Below is a small trained network, with its code and all its weights. Each question gives an input and a target symbol and asks what happens when units are switched off, that is, made to give their printed mean instead of their output.

import numpy as np


def w(rows, s, z=0):
    codes = np.array(rows[::2]) - 128.0
    scale = np.full(codes.shape[1], s)
    scale[-1] = z or s
    return codes * scale


def norm(h):
    return h / np.sqrt((h * h).mean(-1, keepdims=True) + 1e-5)


def f(y):
    return np.maximum(y, 0)


def softmax(a):
    e = np.exp(a - a.max(-1, keepdims=True))
    return e / e.sum(-1, keepdims=True)


def log_softmax(a):
    a = a - a.max(-1, keepdims=True)
    return a - np.log(np.exp(a).sum(-1, keepdims=True))


def net(x, mask):
    ids = ['βγμπστφψ'.index(c) for c in x.split()]
    T = len(ids)
    res = E[ids] + P[:T]
    u = 0
    for l in range(2):
        q, k, v = (norm(res) @ M[l].T for M in (Q, K, V))
        z = softmax(np.where(np.tri(T) > 0, q @ k.T / 4**0.5, -1e9)) @ v
        res = res + np.where(mask[u], z, O[l][:, -1]) @ O[l][:, :-1]
        u += 1
        y = f(norm(res) @ A[l][:, :-1].T + A[l][:, -1])
        res = res + np.where(mask[u : u + 8], y, B[l][:, -1]) @ B[l][:, :-1]
        u += 8
    return log_softmax(norm(res)[-1] @ U[:, :-1].T + U[:, -1])


Q, K, V, O, A, B = {}, {}, {}, {}, {}, {}
E = w([
[115,146,105,122],'β',
[126,138,121,130],'γ',
[117,142,90,140],'μ',
[119,130,111,137],'π',
[112,156,29,151],'σ',
[115,148,78,139],'τ',
[66,140,145,149],'φ',
[98,186,252,73],'ψ',
],0.013)
P = w([
[138,129,126,196],'0',
[112,254,68,137],'1',
[38,158,42,72],'2',
[111,105,144,185],'3',
[172,246,186,93],'4',
[133,55,157,64],'5',
[119,81,167,169],'6',
[193,224,206,117],'7',
[135,36,156,87],'8',
[103,88,152,194],'9',
],0.013)
Q[0] = w([
[254,113,142,194],'L0H0',
[35,163,119,97],'L0H0',
[99,150,204,166],'L0H0',
[178,215,114,98],'L0H0',
],0.0092)
K[0] = w([
[201,2,154,45],'L0H0',
[111,205,147,180],'L0H0',
[169,106,153,73],'L0H0',
[10,21,210,89],'L0H0',
],0.0072)
V[0] = w([
[138,87,117,251],'L0H0',
[61,110,147,170],'L0H0',
[255,109,100,188],'L0H0',
[116,123,166,158],'L0H0',
],0.0081)
O[0] = w([
[151,86,192,118,255],'L0H0',
[128,50,161,169,203],'L0H0',
[254,68,127,58,92],'L0H0',
[90,71,128,130,113],'L0H0',
],0.0061,0.0027)
A[0] = w([
[254,203,100,47,1],'L0N0',
[161,196,137,139,172],'L0N1',
[99,78,126,58,205],'L0N2',
[73,175,145,116,81],'L0N3',
[101,105,154,134,143],'L0N4',
[129,141,82,172,150],'L0N5',
[186,95,165,102,77],'L0N6',
[180,128,71,108,91],'L0N7',
],0.016,0.0076)
B[0] = w([
[31,89,8,85,168],'L0N0',
[68,125,109,161,237],'L0N1',
[149,138,76,80,238],'L0N2',
[182,105,126,129,200],'L0N3',
[111,109,119,102,194],'L0N4',
[107,114,192,104,254],'L0N5',
[106,196,82,122,150],'L0N6',
[87,62,207,150,166],'L0N7',
],0.014,0.0062)
Q[1] = w([
[74,7,179,131],'L1H0',
[28,110,102,129],'L1H0',
[123,207,92,141],'L1H0',
[163,192,62,115],'L1H0',
],0.018)
K[1] = w([
[214,88,130,181],'L1H0',
[165,86,187,100],'L1H0',
[89,149,153,53],'L1H0',
[6,127,116,64],'L1H0',
],0.016)
V[1] = w([
[106,71,45,86],'L1H0',
[75,148,179,94],'L1H0',
[96,94,57,254],'L1H0',
[199,49,154,155],'L1H0',
],0.012)
O[1] = w([
[50,75,87,254,124],'L1H0',
[96,177,209,105,250],'L1H0',
[144,197,33,197,253],'L1H0',
[245,91,148,179,179],'L1H0',
],0.0099,0.0036)
A[1] = w([
[197,65,184,105,176],'L1N0',
[124,193,70,102,150],'L1N1',
[131,88,99,5,141],'L1N2',
[92,54,150,154,113],'L1N3',
[201,137,128,173,1],'L1N4',
[179,191,44,93,130],'L1N5',
[46,97,160,146,111],'L1N6',
[139,220,123,217,45],'L1N7',
],0.014,0.0077)
B[1] = w([
[49,95,136,178,241],'L1N0',
[116,79,135,112,254],'L1N1',
[192,133,68,167,249],'L1N2',
[142,124,150,77,178],'L1N3',
[252,157,165,31,138],'L1N4',
[139,118,170,66,212],'L1N5',
[167,165,103,110,233],'L1N6',
[92,210,109,225,193],'L1N7',
],0.016,0.0059)
U = w([
[54,118,4,90,48],'β',
[134,53,85,40,204],'γ',
[235,121,80,142,252],'μ',
[188,34,28,245,30],'π',
[68,17,167,176,194],'σ',
[187,112,159,124,139],'τ',
[132,216,70,252,56],'φ',
[83,189,195,37,29],'ψ',
],0.011,0.0026)

Each question gives the input, a string of symbols that net reads in full, and the target symbol t.
The units are the heads (4 rows each of Q, K, V and O) and the neurons (one row each of A and B). Each row of codes is followed by its name. A weight is (code - 128) times the scale printed after its matrix; where a second scale follows, it is the last column's (O, A, B and U).
mask holds one flag per unit, layer by layer, with each layer's heads first. A switched-off unit (its flag False) gives its mean, the last column of its rows in O or B, instead of its output. The means were averaged over made-up inputs and are rounded, as every weight is.
A unit's drop is (log p(t) with every unit on - log p(t) with that unit switched off) / (log p(t) with every unit on - log p(t) with every unit switched off).
The circuit of an input: a set's keep is (log p(t) with only the set's units on - log p(t) with every unit switched off) / (log p(t) with every unit on - log p(t) with every unit switched off). Starting from the 12 units with the biggest drops (on a tie, the unit counted first), units are removed one at a time, each time the one whose removal leaves the highest keep (on an exact tie, the one counted first), for as long as the keep stays at least 0.8.
units of the circuit, in order: the units of the circuit, biggest drop first
unit that matters most: the unit with the biggest drop
k most important neurons: the k neurons with the biggest drops, biggest first
top k neurons in layer l: the k neurons of layer l with the biggest drops, biggest first
input σ μ σ σ γ ψ π σ φ, target β: units of the circuit, in order	L0N2
input φ ψ σ μ φ σ ψ, target φ: units of the circuit, in order	L1H0, L0H0
input φ φ σ σ β σ ψ, target φ: top 2 neurons in layer 0	L0N7, L0N4
input σ φ φ φ β, target φ: top 3 neurons in layer 0	L0N2, L0N6, L0N1
input σ φ σ, target γ: top 2 neurons in layer 0	L0N5, L0N6
input φ β φ σ ψ σ ψ σ β μ, target φ: 2 most important neurons	L0N1, L0N7
input μ π τ φ, target μ: top 2 neurons in layer 0	L0N5, L0N1
input φ μ σ φ σ φ φ τ σ, target μ: 2 most important neurons	L1N2, L0N2
input σ σ π β σ σ, target π: units of the circuit, in order	L0H0, L1H0
input γ φ σ σ φ ψ σ, target γ: top 3 neurons in layer 0	L0N6, L0N3, L0N0
input σ τ τ ψ ψ σ φ σ γ, target β: 3 most important neurons	L0N6, L0N0, L0N5
input π σ φ φ, target π: units of the circuit, in order	L1H0, L0H0
input φ φ σ σ φ, target φ: 2 most important neurons	L1N7, L0N2
input μ ψ σ β σ μ σ, target μ: 2 most important neurons	L0N1, L0N0
input φ β φ τ γ, target φ: top 3 neurons in layer 0	L0N2, L0N1, L0N6
input β σ ψ σ σ γ, target β: units of the circuit, in order	L0N6
input σ τ σ β φ, target φ: 2 most important neurons	L0N2, L1N7
input μ π φ σ τ β σ π ψ μ, target μ: top 2 neurons in layer 1	L1N4, L1N5
input τ τ φ σ, target τ: top 3 neurons in layer 0	L0N0, L0N1, L0N2
input σ φ φ σ μ π σ, target σ: unit that matters most	L0N5
input ψ σ φ σ ψ φ γ, target ψ: units of the circuit, in order	L0N3, L1H0
input μ ψ σ σ τ σ μ, target μ: 4 most important neurons	L0N1, L0N0, L0N2, L0N5
input τ σ π φ, target τ: top 4 neurons in layer 0	L0N0, L0N1, L0N5, L0N2
input ψ σ β σ σ σ σ σ σ, target π: 2 most important neurons	L1N2, L0N2
input φ π ψ, target γ: top 3 neurons in layer 1	L1N7, L1N0, L1N2
input γ φ φ φ, target γ: 4 most important neurons	L0N1, L0N6, L1N3, L0N0
input ψ τ σ σ φ φ ψ σ, target ψ: units of the circuit, in order	L1H0
input τ σ ψ π, target τ: 2 most important neurons	L0N0, L0N1
input γ φ γ σ φ σ φ ψ φ, target π: 4 most important neurons	L1N2, L0N1, L0N0, L0N2
